Below is a small trained network, with its code and all its weights. Each question gives an input and a class and asks what happens when units are switched off, that is, made to give their printed mean instead of their output.

import numpy as np


def w(rows, s, z=0):
    codes = np.array(rows[::2]) - 128.0
    scale = np.full(codes.shape[1], s)
    scale[-1] = z or s
    return codes * scale


def f(y):
    return np.maximum(y, 0)


def log_softmax(a):
    a = a - a.max(-1, keepdims=True)
    return a - np.log(np.exp(a).sum(-1, keepdims=True))


def net(x, mask):
    res = np.array(x, float).reshape(1, 5) / 4 @ E
    y = f(res @ A[0][:, :-1].T + A[0][:, -1])
    res = res + np.where(mask, y, B[0][:, -1]) @ B[0][:, :-1]
    return log_softmax(res[-1] @ U[:, :-1].T + U[:, -1])


A, B = {}, {}
E = w([
[137,56,192,147,120,114,15],'x0',
[142,120,104,213,181,133,133],'x1',
[20,109,83,77,204,148,101],'x2',
[150,1,149,98,201,132,188],'x3',
[146,188,148,113,186,218,124],'x4',
],0.011)
A[0] = w([
[87,54,132,209,33,82,43,172],'n1',
[135,7,143,104,176,192,218,97],'n2',
[121,175,106,132,126,158,129,81],'n3',
[139,21,150,185,33,110,234,214],'n4',
[74,183,107,162,83,72,194,166],'n5',
[52,19,106,6,229,103,115,193],'n6',
[80,96,66,112,172,42,234,108],'n7',
[74,70,168,101,187,179,27,252],'n8',
[204,161,99,204,163,126,156,184],'n9',
[103,163,99,177,129,75,62,119],'n10',
[134,129,110,200,173,153,141,153],'n11',
[187,129,184,202,153,157,109,200],'n12',
[114,250,109,108,187,194,117,172],'n13',
[145,243,151,173,2,174,114,192],'n14',
[62,235,120,112,175,184,93,144],'n15',
[143,144,84,223,189,170,119,191],'n16',
[77,41,126,197,241,110,67,162],'n17',
[185,66,108,117,99,198,195,149],'n18',
[156,198,97,65,35,107,185,167],'n19',
],0.0078,0.0033)
B[0] = w([
[131,155,117,186,90,72,72,209],'n1',
[138,91,76,163,182,174,151,208],'n2',
[110,76,68,112,88,148,155,153],'n3',
[144,128,117,211,169,116,142,197],'n4',
[116,161,105,84,116,87,141,182],'n5',
[151,188,122,155,114,254,89,251],'n6',
[189,205,192,158,94,161,52,192],'n7',
[168,171,121,107,111,216,47,225],'n8',
[207,112,83,107,171,113,116,179],'n9',
[98,73,42,175,137,98,160,170],'n10',
[178,102,179,89,174,136,176,164],'n11',
[169,163,172,81,158,101,70,177],'n12',
[134,52,41,79,161,120,195,207],'n13',
[148,164,153,65,61,220,151,233],'n14',
[153,103,14,124,118,187,191,201],'n15',
[191,129,109,91,170,118,191,182],'n16',
[171,216,175,95,17,155,76,217],'n17',
[107,74,172,137,221,119,118,166],'n18',
[102,207,193,25,78,86,166,197],'n19',
],0.0067,0.014)
U = w([
[100,84,111,225,228,155,119,117],'0',
[234,124,115,146,232,17,151,139],'1',
[172,133,61,135,133,254,120,137],'2',
[193,240,193,82,79,153,83,230],'3',
[81,133,49,62,80,108,173,2],'4',
[55,110,181,131,136,109,156,9],'5',
[101,156,94,246,94,80,62,121],'6',
],0.0089,0.0024)

Each question gives the input, the list of numbers given to net, and the class t.
The units are the neurons (one row each of A and B). Each row of codes is followed by its name. A weight is (code - 128) times the scale printed after its matrix; where a second scale follows, it is the last column's (A, B and U).
mask holds one flag per neuron, in row order. A switched-off neuron (its flag False) gives its mean, the last column of its row in B, instead of its output. The means were averaged over made-up inputs and are rounded, as every weight is.
A unit's drop is (log p(t) with every unit on - log p(t) with that unit switched off) / (log p(t) with every unit on - log p(t) with every unit switched off).
The circuit of an input: a set's keep is (log p(t) with only the set's units on - log p(t) with every unit switched off) / (log p(t) with every unit on - log p(t) with every unit switched off). Starting from the 12 units with the biggest drops (on a tie, the unit counted first), units are removed one at a time, each time the one whose removal leaves the highest keep (on an exact tie, the one counted first), for as long as the keep stays at least 0.8.
circuit, biggest first: the units of the circuit, biggest drop first
k most important neurons: the k neurons with the biggest drops, biggest first
drop of u: that unit's drop, to one decimal
input [-1,6,-1,-2,-5], class 1: circuit, biggest first	n6, n8
input [7,2,0,-8,6], class 2: most important neuron	n15
input [1,-4,6,-3,-8], class 6: circuit, biggest first	n14, n1
input [-3,8,3,-3,-6], class 1: circuit, biggest first	n6, n14
input [7,4,-1,0,-2], class 6: circuit, biggest first	n14, n1
input [7,1,2,-6,-2], class 6: circuit, biggest first	n10, n1
input [-4,3,1,6,-8], class 0: circuit, biggest first	n4, n14, n2
input [1,1,8,4,-5], class 3: 4 most important neurons	n17, n7, n15, n13
input [7,-2,-2,6,-8], class 6: 2 most important neurons	n1, n4
input [-4,2,0,-2,4], class 4: 2 most important neurons	n6, n8
input [-8,5,2,1,-6], class 1: 4 most important neurons	n14, n17, n8, n6
input [-8,-3,1,1,-2], class 3: 2 most important neurons	n7, n19
input [6,5,7,-4,-6], class 6: 2 most important neurons	n10, n1
input [-8,-3,7,-3,5], class 4: most important neuron	n13
input [3,4,1,5,-2], class 3: 2 most important neurons	n17, n15
input [-5,-5,7,-5,5], class 4: 2 most important neurons	n13, n19
input [1,8,8,-1,-4], class 3: drop of n17	1.0
input [8,-5,-1,-6,8], class 2: drop of n2	-0.1
input [1,-4,-4,6,-8], class 1: drop of n8	0.2
input [7,7,-3,-1,-6], class 6: circuit, biggest first	n1
